Each row of numbers stands for one node and depends on some of the facts below. Use the named rows to name the rest.

Some rows with their names:
[ 13 -11 -15   9   5  18 -12  17   4 -14  14  -5   2   4  -6   0 -25 -20] -> Q310
[ 10 -11 -24  -1 -10   9  -7  14  13 -15 -14  11  -9  10  -5   4  -3 -25] -> Q529
[  7  -5   3 -12   4  -3  -4  -3   6  -7   4   7  -1   6  -6   0  -4  -2] -> Q727
[ -1 -10   1  16  -2   4   6   2  10  21  -3  -9  -4   0   6   3  -1   5] -> Q971
[-16 -16   8  12  -3  -1   7  -9  -2   3  -1  -2  -3 -13   8  -4  -1  -1] -> Q530
[-11   7  10  27   5 -17   2 -19  -4  32  22 -14   8 -11  10  -5  22  22] -> Q353
[ -5  -4   9  12  -3 -13 -17  -8  -5 -18  17   5   2 -21   0 -13 -17   1] -> Q16
[-13  -1  21 -37 -16  14  33  45   3   6 -47  24 -19 -31  14   7  -9  22] -> Q981
[  4 -17  18 -35   4   7   4   1  -2 -23 -15   8  -3   5  -9   9 -12  -2] -> Q586
[ -2  -9  -3   1 -16  -5  -5 -23 -12 -26 -28   4  -5   7  -9  -4  16  -3] -> Q825
[ -6  29   0  26  -6 -39 -17 -39 -18   4  18   6  13  -9  -3 -17  45  12] -> Q4
[  1  -3   9   9   4   6 -11  -8 -14 -22   8 -10   8  -4  -7  -8 -26   2] -> Q595
[-20   5   8  -6  -1 -13  -8  -7   1 -16   3   6  -6  -1  -1 -20 -17   2] -> Q433
[ -6  -6   1   4 -17 -10 -10 -24  -6 -25 -20  10  -5  -4 -10 -14  19  -1] -> Q755
[  5  -7   2 -17   5  -2  -2  -1   6 -10   2   9   1   1  -2   6  -3  -8] -> Q409
[ -2  -8  -5   3 -14 -10 -10 -22 -11 -22 -18   5  -4   2 -10  -7  16  -3] -> Q713
[-13 -23   9  28  -1  -7   2 -22  -4  12  14 -14   3  -9   6  -6   8  10] -> Q344
[  2   7  -9  10 -15 -10  -7  -8  -5  -7  -7   8   0   5  -7  -4  12  -5] -> Q546
[ 11  -9   5 -24   3  -6   6   2   8  -7   6  11   0   5  -5   9  -4 -10] -> Q83

Facts:
klukla: is directly part of; regok: is of sort; ribe: points at
Q104 klukla Q498; Q130 klukla Q729; Q148 klukla Q498; Q16 klukla Q271; Q205 klukla Q806; Q222 klukla Q450
Q310 klukla Q271; Q32 klukla Q971; Q338 klukla Q885; Q344 klukla Q971; Q348 klukla Q53; Q353 klukla Q971
Q4 klukla Q732; Q409 klukla Q727; Q433 klukla Q498; Q450 klukla Q729; Q457 klukla Q70; Q5 klukla Q450
Q503 klukla Q70; Q512 klukla Q729; Q529 klukla Q70; Q53 klukla Q729; Q530 klukla Q729; Q533 klukla Q512
Q546 klukla Q457; Q586 klukla Q806; Q595 klukla Q271; Q596 klukla Q271; Q600 klukla Q732; Q603 klukla Q885
Q608 klukla Q498; Q617 klukla Q729; Q647 klukla Q729; Q67 klukla Q53; Q694 klukla Q70; Q713 klukla Q732
Q716 klukla Q271; Q732 klukla Q70; Q755 klukla Q732; Q800 klukla Q512; Q806 klukla Q727; Q808 klukla Q729
Q825 klukla Q732; Q83 klukla Q806; Q84 klukla Q885; Q885 klukla Q727; Q96 klukla Q271; Q971 klukla Q729
Q972 klukla Q727; Q981 klukla Q450; Q989 klukla Q450; Q104 regok zaklos; Q130 regok fabruk; Q148 regok brudupo
Q16 regok stuklo; Q205 regok fabruk; Q222 regok brudupo; Q310 regok brudupo; Q32 regok trapliflok; Q338 regok brudupo
Q344 regok bugregen; Q348 regok fabruk; Q353 regok brudupo; Q4 regok trapliflok; Q409 regok trapliflok; Q433 regok trapliflok
Q5 regok zaklos; Q503 regok fabruk; Q529 regok bugregen; Q530 regok brudupo; Q533 regok bugregen; Q546 regok fabruk
Q586 regok brudupo; Q595 regok fabruk; Q596 regok bugregen; Q600 regok brudupo; Q603 regok stuklo; Q608 regok fabruk
Q617 regok brudupo; Q647 regok bugregen; Q67 regok bugregen; Q694 regok fabruk; Q713 regok fabruk; Q716 regok fabruk
Q755 regok brudupo; Q800 regok bugregen; Q808 regok brudupo; Q825 regok brudupo; Q83 regok stuklo; Q84 regok brudupo
Q96 regok brudupo; Q972 regok brudupo; Q981 regok brudupo; Q989 regok bugregen; Q271 ribe Q755; Q271 ribe Q104
Q271 ribe Q586; Q271 ribe Q825; Q310 ribe Q450; Q310 ribe Q595; Q338 ribe Q96; Q338 ribe Q800
Q338 ribe Q972; Q498 ribe Q148; Q498 ribe Q595; Q498 ribe Q344; Q498 ribe Q222; Q529 ribe Q67
Q529 ribe Q713; Q533 ribe Q503; Q533 ribe Q808; Q533 ribe Q457; Q533 ribe Q595; Q533 ribe Q512
Q596 ribe Q353; Q596 ribe Q148; Q596 ribe Q800; Q596 ribe Q608; Q596 ribe Q4; Q603 ribe Q104
Q603 ribe Q981; Q603 ribe Q32; Q617 ribe Q104; Q617 ribe Q433; Q617 ribe Q595; Q617 ribe Q713
Q617 ribe Q530; Q647 ribe Q512; Q694 ribe Q205; Q694 ribe Q433; Q694 ribe Q16; Q694 ribe Q608
Q694 ribe Q222; Q729 ribe Q586; Q729 ribe Q67; Q729 ribe Q825; Q729 ribe Q512; Q732 ribe Q755
Q732 ribe Q433; Q732 ribe Q806; Q732 ribe Q530; Q989 ribe Q16; Q989 ribe Q222; Q989 ribe Q530

Name these rows:
A row may be one of the nodes named above.
[  5 -11 -25   8 -20 -12 -14  -4  15 -11  -8  16  -9  -2  -1  -6  13 -22]	Q732
[ -5  -4  10  11   0  -9 -18  -9  -4 -19  15   9   2 -23   4  -9 -18   3]	Q16
[  1 -17 -15   6  -5  14   8  22  15  13  -1  -1 -10  -7   6   8  -8 -16]	Q617
[-11  14   9  28   2 -19   0 -19  -5  34  24 -10  13  -9  12  -5  19  20]	Q353
[-18  -4   9   9   7   2  18  -2  -6   9  16  -2   5 -23  17   2  10  -5]	Q222
[ 16  -9 -15  -9  -7  19 -13  36  18  -9  -6  11 -11   0  -2   5 -36  -9]	Q271
[ 16  -6   5 -52 -16   4   5  48  34  -9 -38  43 -25 -10   1  14 -26  -1]	Q603
[-16 -14   8   9  -2   0   7  -6  -1   1  -1   0  -4 -13   6  -5   2   2]	Q530
[ 37  63 -10 -19  16 -12  -2  19   8  43  34   9  16  17   7  22  26  16]	Q338
[  4 -16 -19   3  -5   8   7  22  17  11   0   0  -8  -8   9  10  -8 -16]	Q617
[  7 -18 -17  -3   4  21   8  26  14   9 -11  -8  -9  10   2  14 -16 -11]	Q729
[  1  -2 -18  18 -12 -19 -13  -5  14   2  12  13  -5  -8   6  -5  10 -21]	Q694
[ -5 -14  20 -13   4 -24  -2 -27   4 -16  15  21   3 -15   1  -1   6  -7]	Q205
[ -3 -10 -15  11   1   8  15  25  12  16  17   2  -5 -22  21  13   3 -25]	Q989
[-14   7  11 -26  -4   1  -3  11   5 -18 -21  13 -18   3  -2 -18 -21  14]	Q104
[ 15  28 -16  15   0  -9 -17  18   7  15  32   9   8 -12   6  -1  -7   0]	Q596
[-14 -13   7   7  -2   2  11  -6   3  -1  -1   1  -2 -16   7  -3  -3  -1]	Q530
[ -3 -24  20 -20  -4 -18   0 -17   7 -20  -4  14  -6  -6  -5  -3  -4  -8]	Q806
[-16   3  15 -39 -18  17  26  44   6   6 -54  24 -19 -30  16   6  -6  30]	Q981
[-7 -1 -4  0  5 13 21 15 -4 16  4 -7  1 -9 16 13  7 -6]	Q5
[ -7 -20   4   8   0  20  10   3  -2   4 -17 -11  -4   1  -5   3  -6   8]	Q67
[  4 -21 -12  11  10  30  18  11  -1  12   0 -25   5  20  -2  15 -11 -15]	Q533
[ 26  87   3   5  15 -13 -13  15 -22  40  29  -7  26   8   4   4  14  46]	Q96
[ -7 -17  20 -14   7 -24  -4 -24   6 -18  14  19   1 -12   1  -4   1 -10]	Q205
[  9 -19 -21  -2   1  26   8  29  14   9 -14  -8 -10  11   0  13 -14 -13]	Q729
[ -6   5 -16   2   6  -9 -12   5  18   0  22  -3  -5   7   3 -12 -15 -10]	Q498
[ 10 -18 -24   0   8  37  15  26   5  10  -3 -25   1  20  -4  23 -15 -20]	Q647
[  7 -18 -16   2   3  26  10  29  14   7  -9  -8  -9  12   1  10 -18 -13]	Q729

Now the same nodes, written a new way:
Known rows:
[ 12  -5 -12  -8  21 -11  -3   1  -1 -30  -1  13  -4  -5   7  -2  -4 -16
   5 -13  -3   2  -3  -4  -9  20 -18] -> Q716
[ -2  -8  -1 -15   3 -21  10  24 -18  -5  -4   9  -2   9 -14  -4   4   0
   5  -4 -32   5  -5  -9   5  12  -6] -> Q409
[ 15  12  12  10   2   1 -22  -8  29  35  15   9 -13  -2  33 -11   2  -1
   5  14 -18  -3 -20   4  10  -8 -11] -> Q433
[  0  36   2  14   4 -12  -7   7  -4 -19 -21 -28   6  -8 -25   8  -9   2
   9   6   3   4   1   0 -12   7  -8] -> Q5
[ -9 -14  10  -7 -13 -12  11  22   1  28  18  12 -15  13  11   3   6   3
   6  14 -16   4   5 -12  11   7 -20] -> Q806
[ 15 -25 -19 -27  42   5   4 -26  -7 -16  23 -38  10  -1  19 -22  -4   5
  -5 -13  55   3   0  -7  -3   6  14] -> Q596
[ 25  14  -3  13  14  -3  -9 -11  25  27  14   2   0   8  15 -31  -3  10
  -1   3  -8  -3 -29  -1  12 -10   9] -> Q608
[  7   2  18   8 -28  20  20 -13  14  -8  -8  24   3  -6  12  27  22  -8
 -16  -2 -33  -7   7   9   9 -12 -20] -> Q825
[ 17  -7 -13   4   0  -2  10  19 -14 -15 -13   4   2  -2  -8  16   7  -3
  -1 -23 -33  -1  -8   2   5  -8  -8] -> Q546
[ 19  -6 -11   5  -2  -6  12  20 -11 -19 -15   5   4  -2 -11  17   3  -6
  -2 -23 -23   1  -5   4   4  -7   1] -> Q70
[ 20  -8 -11  16  -2   4  14  20 -17 -20 -18  -7   6  -6 -10  24  12  -2
  -5 -23 -27  -2   2   1   6 -12 -11] -> Q600
[ 10  16  16   1  -9  -3 -21 -17  28  29   3  27  -6  -6  23  -1  12  -4
   1  16 -37   1 -16   9   6   2 -21] -> Q104
[ -1 -10   2 -21   5 -26  13  29 -25  -5  -2   8  -1  11 -11  -7   6   2
  11  -1 -26   5  -6 -14   4  16  -1] -> Q885
[ 12   0   8  23 -23  17  22   1  11   8   6  17  -6  -4  19  30  17   0
  -8  -3 -12  -4   6   7  17 -10 -34] -> Q755
[ -7  17   6  32 -16   5  -7   8  28  27   9  11  -7  -2   3   3 -10  -3
   7  18  17  -1   1   3  -3  -6 -18] -> Q530
[ -3 -24 -14 -23  17   1 -23 -14 -10 -20   5 -17 -18  -8  27  -6  -4 -11
   1 -16  24  -3   4   1 -13   9  15] -> Q310
[ -4 -10   2   0   2 -10  17  25   6  26  23  -1 -14  16  13 -13   3  13
   9  13  -7  -2  -3 -12  10   4  -7] -> Q205
[ -7   5  -1   9   4  10 -13  -6  30 -14  16  16 -29  10  34 -14  -1 -19
   1  -5   3 -15   2   6 -12   9  -1] -> Q595
[ -8   5 -13  14  -6   0  -9   7 -14   4 -13  28  17   2 -36   1 -16  -9
   2  -7   5   8  -7   3  -6   3   1] -> Q971

Which node is each row?
A row may be one of the nodes named above.
[  9   8   0 -11  16 -13  34   5   2  -4  15   8  14  24 -10 -30   8  12
  -1   5 -19   1 -11 -15   8  12   4]	Q972
[-18  24  16  10 -23   8  -5 -19   8   7  -9  31   8  -5 -11   2  -2  -8
  -5  21  -2  -1  13  11  -8   7  -4]	Q67
[ -1   0   1   9   5  -2  -9  -1  -4  10   3 -72  -5 -17   0   8 -14  16
   9  13  50   7  14  -3  -4  -3   1]	Q989
[ 11  -8 -13  -5  25  -8   0   2  -2 -27   1   8  -5  -5   7  -9  -4 -18
   0 -21   4   2  -8  -2  -9  19 -16]	Q716
[-17  21  13   8 -20   9  -7 -22  17   3  -8  36   5   1  -9   2  -3  -9
  -1  18   6   0   5  11  -6   2  -9]	Q67
[-21  -8  11 -31  -7   7 -21 -37 -16  -3 -17   0  14 -20 -16   9  -2   2
  -2   7  14  10  20   9  -3   6  13]	Q729
[ 15  -9 -16  -5  20 -12  -8   3  -5 -26   0  10  -6  -6   5 -11  -2 -18
   3 -19  -3   2  -7  -4 -10  17 -17]	Q716
[ 24   4 -14  26   4  11  46   8   9 -13   7 -14   9  10  -1  -1   8  10
 -12 -19   1  -9  -1  -1  11 -16   6]	Q4
[-15  -2  23 -21 -10  -4  11  -2   7   6   8  37  -4  12   9   3  17   2
  -1  23 -31  -1  10  -9   9  15 -13]	Q586
[-17  25  15   3 -20  11  -2 -18   9   1 -10  35   6  -2 -10   4  -3  -6
  -5  19  -4  -1   5  10  -4   3  -3]	Q67
[ 16 -35 -13  -3   7  11   3   8 -14  16  10 -51  -2 -10  15  11  -1  11
  -4 -18  35   4   6  -1  13 -19   6]	Q694
[  0 -23   5 -17  -9  13  -2 -20 -14  -8  -8 -15   4 -17   9  31  14   2
  -8 -11  -8   3  13   6   6  -6   5]	Q529
[-20  16   5  12 -14   6 -16  -5  11 -15 -15  12  -8   6  -6  -5  -6  -7
  -1   0  -2  -6   9   8 -11  -2  24]	Q808
[  2 -21   6 -23 -11  12   1 -16 -10  -8  -7 -12   2 -15  11  22  15   2
  -9  -8 -11   0  11   8   4 -11  -2]	Q529
[ 11  -6  -9  17  10   0   7   5  28   7  27   2 -20   4  35  -9  -6 -12
   3   0  34  -6  -5  -2  -6   7 -22]	Q16
[ 10 -26  -9 -24  25   0 -38 -21  -9  23   4 -40  -5  -8  17 -17  -4  11
   0  -7   4   2 -16   2   7 -17  35]	Q498
[-27  27  12   6 -24  11  -9 -16  13  -6 -15  34   0   5 -16  -6  -3  -8
  -3   8 -12  -6   8  10 -12  -1  13]	Q512
[-12  36  12  21  -3  -3 -12   2   6  -9  -6 -33 -11  -1  -6  -1 -10   5
   9  11   4  -5   9   1 -12  -3   4]	Q450
[-21   8   5 -17  -9  12 -20 -27 -11 -13 -19  -3   4  -7  -4   2   0  -2
  -2   2  -1   1  12  10 -11   2  20]	Q647
[ -3  -9   4  -4  -2 -13  13  26   6  24  27  -6 -14  16  19 -16   0  13
   8  12   0  -3  -5 -14  11   4  -4]	Q205
[-11   8  -7  28 -14  13 -10  11  14  18   6  13  -3   8 -12 -17 -17   1
   2   3  33  -3  -8   2  -6  -8  19]	Q344

